Below are the code and all the weights of a small trained network. Each question names an input and a class and asks about switching units off, where a switched-off unit gives its printed mean instead of its output.

import numpy as np


def w(rows, s, z=0):
    codes = np.array(rows[::2]) - 128.0
    scale = np.full(codes.shape[1], s)
    scale[-1] = z or s
    return codes * scale


def norm(h):
    return h / np.sqrt((h * h).mean(-1, keepdims=True) + 1e-5)


def f(y):
    return y / 2 * (1 + np.tanh(0.7978845608 * (y + 0.044715 * y**3)))


def log_softmax(a):
    a = a - a.max(-1, keepdims=True)
    return a - np.log(np.exp(a).sum(-1, keepdims=True))


def net(x, mask):
    res = np.array(x, float).reshape(1, 2) / 4 @ E
    u = 0
    for l in range(4):
        y = f(norm(res) @ A[l][:, :-1].T + A[l][:, -1])
        res = res + np.where(mask[u : u + 5], y, B[l][:, -1]) @ B[l][:, :-1]
        u += 5
    return log_softmax(norm(res)[-1] @ U[:, :-1].T + U[:, -1])


A, B = {}, {}
E = w([
[153,129,92,86,118,113,36,103,166],'x0',
[183,169,157,147,1,132,186,95,187],'x1',
],0.0062)
A[0] = w([
[130,144,40,1,140,58,16,112,170,222],'0.n1',
[201,127,113,129,71,101,101,94,161,200],'0.n2',
[103,122,148,108,170,122,152,144,110,40],'0.n3',
[134,126,129,140,167,167,163,156,89,6],'0.n4',
[89,118,114,174,146,115,121,162,123,148],'0.n5',
],0.0055,0.00018)
B[0] = w([
[70,208,95,2,48,93,61,141,140,254],'0.n1',
[168,69,147,123,159,129,108,162,36,188],'0.n2',
[89,66,91,203,123,127,107,76,153,152],'0.n3',
[76,95,104,158,168,84,136,117,165,158],'0.n4',
[116,80,175,136,116,120,71,127,147,146],'0.n5',
],0.0066,0.0062)
A[1] = w([
[166,103,125,150,136,73,89,138,134,162],'1.n1',
[171,101,108,139,135,101,127,85,254,12],'1.n2',
[121,142,77,54,92,93,75,122,154,99],'1.n3',
[134,218,125,101,63,168,164,114,180,115],'1.n4',
[106,139,85,30,117,116,58,127,72,136],'1.n5',
],0.0071,0.0011)
B[1] = w([
[90,194,148,176,156,197,192,118,73,133],'1.n1',
[134,116,205,135,88,121,192,178,62,116],'1.n2',
[80,161,73,86,91,3,76,218,61,224],'1.n3',
[141,4,146,117,198,158,17,163,95,187],'1.n4',
[166,189,118,126,19,87,90,216,189,253],'1.n5',
],0.005,0.0078)
A[2] = w([
[254,128,157,120,88,144,145,110,122,183],'2.n1',
[167,180,106,15,74,97,83,153,154,42],'2.n2',
[139,162,85,76,71,108,126,138,145,46],'2.n3',
[43,107,64,135,171,107,60,139,114,254],'2.n4',
[65,105,107,157,106,119,186,132,94,225],'2.n5',
],0.0056,0.00083)
B[2] = w([
[65,134,118,74,182,218,46,113,93,179],'2.n1',
[105,93,150,157,164,55,197,98,75,255],'2.n2',
[3,135,157,177,145,110,69,108,121,182],'2.n3',
[229,85,180,139,71,173,115,138,91,217],'2.n4',
[190,164,63,134,141,65,128,111,117,164],'2.n5',
],0.0066,0.0063)
A[3] = w([
[158,28,136,174,160,132,136,148,114,153],'3.n1',
[237,98,153,116,153,208,171,62,78,180],'3.n2',
[50,61,64,216,181,26,102,41,164,101],'3.n3',
[118,115,148,57,88,253,56,150,100,133],'3.n4',
[180,98,142,78,125,187,50,194,73,1],'3.n5',
],0.0044,0.00088)
B[3] = w([
[93,133,82,155,105,179,56,91,140,218],'3.n1',
[58,125,121,104,178,92,62,93,84,230],'3.n2',
[101,145,167,35,121,180,97,154,139,192],'3.n3',
[118,228,198,40,80,177,238,146,204,254],'3.n4',
[150,169,61,132,167,115,253,136,206,247],'3.n5',
],0.0055,0.0035)
U = w([
[108,161,145,79,60,7,56,178,76,153],'0',
[197,109,105,121,115,163,113,199,173,112],'1',
[178,138,197,128,119,83,106,94,178,19],'2',
[102,201,169,50,138,205,187,100,140,145],'3',
[106,63,99,174,170,153,91,86,86,146],'4',
[118,156,93,158,135,44,215,104,139,134],'5',
[173,167,207,150,127,84,92,96,195,10],'6',
[173,157,186,136,117,91,103,97,171,7],'7',
],0.016,0.014)

Each question gives the input, the list of numbers given to net, and the class t.
The units are the neurons (one row each of A and B). Each row of codes is followed by its name. A weight is (code - 128) times the scale printed after its matrix; where a second scale follows, it is the last column's (A, B and U).
mask holds one flag per neuron, layer by layer. A switched-off neuron (its flag False) gives its mean, the last column of its row in B, instead of its output. The means were averaged over made-up inputs and are rounded, as every weight is.
A unit's drop is (log p(t) with every unit on - log p(t) with that unit switched off) / (log p(t) with every unit on - log p(t) with every unit switched off).
The circuit of an input: a set's keep is (log p(t) with only the set's units on - log p(t) with every unit switched off) / (log p(t) with every unit on - log p(t) with every unit switched off). Starting from the 12 units with the biggest drops (on a tie, the unit counted first), units are removed one at a time, each time the one whose removal leaves the highest keep (on an exact tie, the one counted first), for as long as the keep stays at least 0.8.
units of the circuit, in order: the units of the circuit, biggest drop first
unit that matters most: the unit with the biggest drop
k most important neurons: the k neurons with the biggest drops, biggest first
k most important neurons of layer l: the k neurons of layer l with the biggest drops, biggest first
drop when u is switched off: that unit's drop, to one decimal
input [-7,3], class 4: units of the circuit, in order => [0.n1; 1.n5; 3.n4]
input [-7,0], class 5: unit that matters most => 1.n4
input [-3,-1], class 4: 2 most important neurons => [0.n1; 1.n5]
input [-3,1], class 5: 2 most important neurons => [0.n4; 0.n1]
input [-6,3], class 4: 3 most important neurons => [0.n1; 1.n5; 1.n3]
input [-1,-3], class 4: units of the circuit, in order => [0.n1; 1.n3]
input [-8,3], class 5: 3 most important neurons of layer 2 => [2.n4; 2.n5; 2.n1]
input [-5,1], class 5: units of the circuit, in order => [0.n1; 1.n3]
input [-2,-1], class 4: units of the circuit, in order => [0.n1; 1.n5]
input [-6,1], class 5: 2 most important neurons => [0.n1; 1.n4]
input [-3,2], class 3: 2 most important neurons => [0.n1; 1.n3]
input [-5,3], class 4: 3 most important neurons of layer 2 => [2.n4; 2.n5; 2.n3]
input [-6,2], class 5: 4 most important neurons => [0.n1; 0.n4; 2.n3; 2.n4]
input [-1,-8], class 1: most important neuron of layer 1 => [1.n3]
input [-8,8], class 3: 2 most important neurons of layer 2 => [2.n2; 2.n1]
input [4,8], class 3: 2 most important neurons => [0.n1; 2.n1]
input [-1,1], class 3: 3 most important neurons => [0.n1; 1.n3; 2.n2]
input [-7,1], class 5: 2 most important neurons => [0.n1; 1.n4]
input [-4,-8], class 4: drop when 0.n3 is switched off => 0.0
input [-1,-7], class 1: drop when 1.n3 is switched off => 0.3
input [-3,4], class 3: drop when 0.n1 is switched off => 0.6
input [-5,5], class 3: most important neuron => [2.n2]
